In the rows, 128 means zero.
Rows with their classes:
[132 132 126 130  83 125 115 159 121 142 148 157 101 119 112 157 152 124
 128  91 117 131 130 132 118 137 147 140 116 131 149 145 123 135 118 108
 150 101 154 145 117 134 144 156 129 112 132 112 137 187 101 142 151 135
 132 104 136] | [87]
[115 107 138 178 154 129 128 131 107 156 133 131 108 104 123 119 150  94
 113  99 145 121 125 125 137 192  89 135 143 123 123 146 117 120 118 121
 106 127 131 129 122 134 120 167 134  86 153 143 163 207 107 123 169 157
 114 115 136] | [86]
[166 161 136 118 112 101 120 191  92 183 113 154 103 128 126 175 166 116
 138  76 136 125 117 135 145 158 142 143 106  74 176 145 119  86 133 145
 186 119 114 140 105 113 137 143 145 108 139 119 135 252  88 133 152 141
 142  93 129] | [87]
[131 127 127 137 144 107 132 168 126 166 122 151  44  94 113 136 158 114
 150  79 148 144 123 125 133 243 136 137  95 131 108 127 114 102 132 124
 135 110 137 134 102 122 131 167 122 120 145 159 136 212 105 122 173 158
 154 113 147] | [88]
[126 119 115 148 118 116 114 163 106 173 127 157 102 107  95 190 168 126
 142  80 122 120 122 163 166 167 126 152  97 120 177 101 125 112 148 130
 165 121 143 132 126 142 135 120 135  92 133 147 136 238 107 122 167 153
 172 127 128] | [99]
[160 137 115 138 126 129 104 192 111 195  96 154 111 115 106 150 180  96
 123  50 142 134 132 139 132 156 138 153  98 124 198 142 105 111 123 146
 164 113 132 138 113 132 139 157 133  85 156 125 124 252  32 135 162 170
 111 106 147] | [87]
[145 105 126 161 151 144 113 144 103 182 120 130 119 129  83 153 126 108
 142  77 132 114 145 147 108 153 107 157 107 111 162 137 113 120 174 128
 155 129 133 146 126 136 129 113 110  97 150 133 130 173 129 129 143 153
 135 126 113] | [87]
[129 133 115 133 117 130 104 137  94 167 129 148 112 139 132 139 154  94
 125 115 145 128 107 134 123 134 115 128  89 133 152 161 116 129 132 126
 117 134 127 129 121 103 135 139 146 133 142 126 135 213  89 135 130 160
 131 129 136] | [87]
[ 84  98 113 252 178 174 133  81 109 123 138 162 133 133 110 193 142 125
  85 136 123 134 119 154 124 127 108 134 122 140  90 129 147 115 175  99
 137 124 121 125 122 123 105 125 133 134 132 150 130 150 150 133 141 147
 134 122 112] | [87]
[110 118 137 158 139  81 124 215 100 173 138 144 105 107 101 126 150  82
 118  63 109 145 125 127 123 184 162 136 154 138 155 140 118 174 125 108
 131 116 129 144 125 152 129  98 126  95 157 120 118 250  88 142 170 167
 132 113 124] | [86]
[139 124 138 154 146 126 138 182 102 183 136 136  89 129 109 150 178 121
 113  62 138 150 109 155 134 185 124 149 138 111 196 147  87 104 163 117
 185  72 131 144  81 110 102 151 128  82 140 134 115 252 112 135 164 154
 139  90 124] | [99]
[115 128 118 130 134 121 125 136  74 195 115 130 115 120 119 162 143 112
 162 128 137 128 128 149 129 148  97 131  73 141  93 125 117  92 161 134
 197 103 133 140 101 123 110 178 166 144 141 160 130 216 132 135 139 129
 159 126 134] | [99]
[138 121 134 142 147 136 125 159 102 157 129 128  93 114 116 103 144 127
 137  85 132 131 121 125 135 191 119 132 138 131 151 108 133 114 126 130
 145 125 147 138 121 129 122 113 134  87 138 148 143 207 113 131 163 157
 162 111 126] | [88]
[109 161 149 120 126 136 101 148 124 162 141 139 100 112 120 114 156 106
 175  97 135 114 157 108 119 173 116 136  93 138 110 137 133 117 100 125
 118 108 111 132 121 150 129 110 129 126 140 139 144 184 105 121 158 141
  83 124 126] | [87]
[132 148 148  82 103  86 131 141 108 161 140 105 104 119 150 131 152 114
 163 125 139 124 131  90 140 185 102 138 130 138  90 138 130 129  92 133
 135 109 115 129  88 109 116 118 133 114 134 126 147 186 133 127 143 128
 120 108 132] | [88]
[125 117 131 176 144 135 108 149  90 197 141 159  91  86 101 150 125 111
 122  72 144 117 125 168 124 165  89 146  72 134 161 125 100 126 159 115
 167 126 131 140 101 143 130 144 119  76 143 143 135 252 107 127 159 162
 146 127 130] | [87]
[125 137 124 196 173 146  77 139  89 178 106 141 109 111 101 173 162 130
 121  84 119 146 122 170 134 178 108 141  99 133 163 152  97  97 175 112
 114 133 134 128  94 129 137 160 116  94 140 170 140 226 121 119 165 161
 128 124 137] | [99]
[143 112 132 153 132 131 116 149  91 146 150 116  88 120 119 192 207 114
 157  88 144 125 110 121 126 196 132 144 132 117 134 169  91  90 150  99
 118 119 132 131 109 103 125 127 128 122 162 115 144 217 116 115 162 141
 135 108 103] | [87]
[107 117 125  92 120 139 149 179 118 163 134 171 107 128  89 108 140 116
 138  91 146 142  68 123 130 152 119 125 138 130 167 142 136 140 132 127
 151 125 131 134 121 159 127 116 119  97 148 128 110 179 119 146 147 150
 252 145 126] | [86]
[139 127 136 139 128 143  96 166  97 185 121 133  97 121 119 170 164 115
 174  70 138 121 132 122 143 164 137 146  85 131 149 140 104 131 129 119
 140 133 125 143 105 140 137 143 127 104 145 137 135 238 111 101 153 163
 133 106 126] | [87]
